Here is a tiny trained network, its code and every weight. The questions are about switching its units off for an input and a class, where a switched-off unit gives its printed mean instead of its output.

import numpy as np


def w(rows, s, z=0):
    codes = np.array(rows[::2]) - 128.0
    scale = np.full(codes.shape[1], s)
    scale[-1] = z or s
    return codes * scale


def f(y):
    return np.maximum(y, 0)


def log_softmax(a):
    a = a - a.max(-1, keepdims=True)
    return a - np.log(np.exp(a).sum(-1, keepdims=True))


def net(x, mask):
    res = np.array(x, float).reshape(1, 7) / 4 @ E
    y = f(res @ A[0][:, :-1].T + A[0][:, -1])
    res = res + np.where(mask, y, B[0][:, -1]) @ B[0][:, :-1]
    return log_softmax(res[-1] @ U[:, :-1].T + U[:, -1])


A, B = {}, {}
E = w([
[123,106,113,109,114,138],'x0',
[242,84,115,110,232,114],'x1',
[221,211,95,56,49,121],'x2',
[132,131,115,133,123,145],'x3',
[2,171,31,110,194,23],'x4',
[115,88,123,97,116,119],'x5',
[156,168,70,165,111,213],'x6',
],0.008)
A[0] = w([
[141,136,159,172,137,57,211],'neuron 1',
[122,110,40,92,198,93,95],'neuron 2',
[90,77,134,175,173,184,180],'neuron 3',
[106,118,17,119,128,86,87],'neuron 4',
[90,144,156,155,60,96,255],'neuron 5',
[166,112,190,116,128,196,27],'neuron 6',
[185,185,97,63,122,148,144],'neuron 7',
[143,179,98,62,53,103,135],'neuron 8',
[198,127,133,160,230,107,123],'neuron 9',
[169,182,73,70,101,120,118],'neuron 10',
[191,91,232,138,56,136,35],'neuron 11',
[89,74,160,162,99,113,138],'neuron 12',
[102,247,89,76,203,65,45],'neuron 13',
[199,78,77,103,183,111,34],'neuron 14',
[127,102,126,85,118,118,231],'neuron 15',
[203,113,81,71,222,102,44],'neuron 16',
[198,165,130,133,78,41,114],'neuron 17',
[166,113,102,82,201,143,66],'neuron 18',
],0.011,0.0025)
B[0] = w([
[169,143,156,152,84,168,184],'neuron 1',
[99,94,158,139,164,150,232],'neuron 2',
[164,1,137,237,121,40,220],'neuron 3',
[101,97,229,112,176,220,224],'neuron 4',
[134,197,74,135,52,162,221],'neuron 5',
[87,120,192,48,176,207,211],'neuron 6',
[135,72,153,184,197,100,236],'neuron 7',
[163,57,150,137,104,66,238],'neuron 8',
[81,169,112,174,61,141,227],'neuron 9',
[145,117,100,184,163,51,230],'neuron 10',
[83,180,189,57,195,139,248],'neuron 11',
[83,120,111,150,93,109,195],'neuron 12',
[75,92,163,110,173,243,254],'neuron 13',
[59,151,24,132,71,130,209],'neuron 14',
[129,86,116,226,137,139,173],'neuron 15',
[81,204,108,112,70,124,231],'neuron 16',
[160,72,168,172,136,51,203],'neuron 17',
[145,183,58,110,66,98,193],'neuron 18',
],0.0065,0.0083)
U = w([
[122,113,139,40,195,171,40],'0',
[181,66,120,174,133,47,80],'1',
[107,185,49,83,6,119,98],'2',
[153,108,106,126,119,120,253],'3',
],0.011,0.004)

Each question gives the input, the list of numbers given to net, and the class t.
The units are the neurons (one row each of A and B). Each row of codes is followed by its name. A weight is (code - 128) times the scale printed after its matrix; where a second scale follows, it is the last column's (A, B and U).
mask holds one flag per neuron, in row order. A switched-off neuron (its flag False) gives its mean, the last column of its row in B, instead of its output. The means were averaged over made-up inputs and are rounded, as every weight is.
A unit's drop is (log p(t) with every unit on - log p(t) with that unit switched off) / (log p(t) with every unit on - log p(t) with every unit switched off).
The circuit of an input: a set's keep is (log p(t) with only the set's units on - log p(t) with every unit switched off) / (log p(t) with every unit on - log p(t) with every unit switched off). Starting from the 12 units with the biggest drops (on a tie, the unit counted first), units are removed one at a time, each time the one whose removal leaves the highest keep (on an exact tie, the one counted first), for as long as the keep stays at least 0.8.
circuit, biggest first: the units of the circuit, biggest drop first
most important unit: the unit with the biggest drop
top k neurons: the k neurons with the biggest drops, biggest first
drop when u is switched off: that unit's drop, to one decimal
input [7,7,5,-8,-8,-3,-2], class 0: circuit, biggest first : neuron 11
input [4,-6,0,3,-8,-5,2], class 0: top 2 neurons : neuron 11; neuron 6
input [4,8,7,-5,-4,7,5], class 2: top 4 neurons : neuron 16; neuron 14; neuron 18; neuron 3
input [-8,7,-5,0,-5,8,-5], class 3: top 2 neurons : neuron 3; neuron 5
input [8,7,-4,1,-6,-5,2], class 2: top 2 neurons : neuron 9; neuron 14
input [-1,5,5,-2,7,-7,1], class 0: top 4 neurons : neuron 13; neuron 4; neuron 3; neuron 2
input [0,7,0,1,-8,5,-3], class 0: top 3 neurons : neuron 11; neuron 6; neuron 5
input [6,1,-4,0,5,-5,3], class 0: circuit, biggest first : neuron 4; neuron 13
input [-7,-1,7,-5,-7,1,4], class 0: top 2 neurons : neuron 11; neuron 6
input [0,2,-8,6,8,-6,1], class 0: top 2 neurons : neuron 13; neuron 4
input [-7,-4,5,-2,-7,-7,-8], class 0: top 3 neurons : neuron 11; neuron 6; neuron 3
input [8,-6,-7,-1,-5,0,7], class 1: top 2 neurons : neuron 3; neuron 13
input [-7,3,4,-8,-5,-5,-2], class 0: top 3 neurons : neuron 11; neuron 6; neuron 3
input [1,0,-6,5,-7,-5,1], class 0: most important unit : neuron 6
input [-4,7,-4,6,2,-6,3], class 2: drop when neuron 9 is switched off : 0.1
input [-7,-5,-8,2,-5,0,8], class 1: drop when neuron 3 is switched off : 2.5
input [8,6,1,7,5,5,-6], class 2: drop when neuron 16 is switched off : 0.6
